Below is a small trained network, with its code and all its weights. Each question gives an input and a class and asks what happens when units are switched off, that is, made to give their printed mean instead of their output.

import numpy as np


def w(rows, s, z=0):
    codes = np.array(rows[::2]) - 128.0
    scale = np.full(codes.shape[1], s)
    scale[-1] = z or s
    return codes * scale


def f(y):
    return y / 2 * (1 + np.tanh(0.7978845608 * (y + 0.044715 * y**3)))


def log_softmax(a):
    a = a - a.max(-1, keepdims=True)
    return a - np.log(np.exp(a).sum(-1, keepdims=True))


def net(x, mask):
    res = np.array(x, float).reshape(1, 5) / 4 @ E
    y = f(res @ A[0][:, :-1].T + A[0][:, -1])
    res = res + np.where(mask, y, B[0][:, -1]) @ B[0][:, :-1]
    return log_softmax(res[-1] @ U[:, :-1].T + U[:, -1])


A, B = {}, {}
E = w([
[63,224,121,88,123],'x0',
[68,206,117,119,123],'x1',
[79,152,146,151,140],'x2',
[215,142,31,98,70],'x3',
[99,218,6,253,64],'x4',
],0.0049)
A[0] = w([
[123,188,98,131,105,148],'neuron 1',
[154,80,159,85,133,146],'neuron 2',
[148,105,150,105,132,132],'neuron 3',
[136,88,120,127,132,247],'neuron 4',
[135,110,114,137,130,121],'neuron 5',
[149,106,149,105,134,142],'neuron 6',
[128,136,138,130,123,135],'neuron 7',
[139,122,116,143,127,93],'neuron 8',
[125,134,131,129,127,132],'neuron 9',
[136,119,101,143,137,132],'neuron 10',
[123,133,131,129,130,131],'neuron 11',
[139,120,140,120,128,138],'neuron 12',
[109,142,149,132,132,143],'neuron 13',
[129,125,136,127,121,147],'neuron 14',
[129,127,130,127,126,127],'neuron 15',
[146,112,119,152,112,86],'neuron 16',
[130,132,124,130,128,93],'neuron 17',
[112,251,35,131,116,167],'neuron 18',
[47,183,196,134,136,209],'neuron 19',
[130,136,122,130,126,84],'neuron 20',
[121,133,109,126,131,92],'neuron 21',
[88,142,151,128,139,139],'neuron 22',
[164,71,165,78,135,140],'neuron 23',
[149,106,110,157,117,104],'neuron 24',
[169,72,80,189,122,109],'neuron 25',
[100,142,144,130,144,140],'neuron 26',
],0.018,0.0013)
B[0] = w([
[132,159,93,79,74,179],'neuron 1',
[134,107,185,58,122,199],'neuron 2',
[124,127,155,91,136,162],'neuron 3',
[99,166,171,117,167,152],'neuron 4',
[117,166,132,132,156,132],'neuron 5',
[118,112,160,94,122,162],'neuron 6',
[140,121,125,130,130,129],'neuron 7',
[134,138,137,149,119,131],'neuron 8',
[123,132,117,125,134,129],'neuron 9',
[140,155,133,151,126,137],'neuron 10',
[143,131,121,130,142,129],'neuron 11',
[121,126,141,115,130,136],'neuron 12',
[142,109,108,147,151,141],'neuron 13',
[143,120,136,130,130,130],'neuron 14',
[127,126,129,127,127,128],'neuron 15',
[115,145,141,161,130,138],'neuron 16',
[113,133,122,127,119,126],'neuron 17',
[159,210,28,29,1,255],'neuron 18',
[118,32,33,193,205,214],'neuron 19',
[114,141,116,124,120,127],'neuron 20',
[106,140,114,121,113,129],'neuron 21',
[127,90,94,162,157,154],'neuron 22',
[132,114,192,34,124,216],'neuron 23',
[112,157,144,169,137,145],'neuron 24',
[122,179,185,244,134,184],'neuron 25',
[125,105,99,151,152,146],'neuron 26',
],0.039,0.0096)
U = w([
[113,195,200,209,139,110],'0',
[128,109,223,2,164,176],'1',
[122,57,66,154,201,218],'2',
[171,194,56,76,25,2],'3',
],0.0045,0.00091)

Each question gives the input, the list of numbers given to net, and the class t.
The units are the neurons (one row each of A and B). Each row of codes is followed by its name. A weight is (code - 128) times the scale printed after its matrix; where a second scale follows, it is the last column's (A, B and U).
mask holds one flag per neuron, in row order. A switched-off neuron (its flag False) gives its mean, the last column of its row in B, instead of its output. The means were averaged over made-up inputs and are rounded, as every weight is.
A unit's drop is (log p(t) with every unit on - log p(t) with that unit switched off) / (log p(t) with every unit on - log p(t) with every unit switched off).
The circuit of an input: a set's keep is (log p(t) with only the set's units on - log p(t) with every unit switched off) / (log p(t) with every unit on - log p(t) with every unit switched off). Starting from the 12 units with the biggest drops (on a tie, the unit counted first), units are removed one at a time, each time the one whose removal leaves the highest keep (on an exact tie, the one counted first), for as long as the keep stays at least 0.8.
circuit, biggest first: the units of the circuit, biggest drop first
top k neurons: the k neurons with the biggest drops, biggest first
drop when u is switched off: that unit's drop, to one decimal
input [-5,1,1,4,2], class 0: circuit, biggest first : (neuron 25; neuron 18)
input [-7,0,4,-6,4], class 0: circuit, biggest first : (neuron 25; neuron 18)
input [-7,-2,-7,4,7], class 0: circuit, biggest first : (neuron 25)
input [1,-7,6,7,-1], class 0: circuit, biggest first : (neuron 18; neuron 25)
input [7,8,-2,-5,0], class 2: top 2 neurons : (neuron 19; neuron 22)
input [0,-6,5,3,3], class 0: top 2 neurons : (neuron 25; neuron 18)
input [3,1,-6,2,-2], class 1: top 2 neurons : (neuron 18; neuron 19)
input [-2,-6,5,7,3], class 0: drop when neuron 25 is switched off : 0.5
input [-3,0,0,-3,3], class 0: drop when neuron 19 is switched off : 0.2
input [1,8,-6,-3,-5], class 2: drop when neuron 19 is switched off : 0.3
input [4,5,-1,6,-6], class 1: drop when neuron 18 is switched off : 0.4
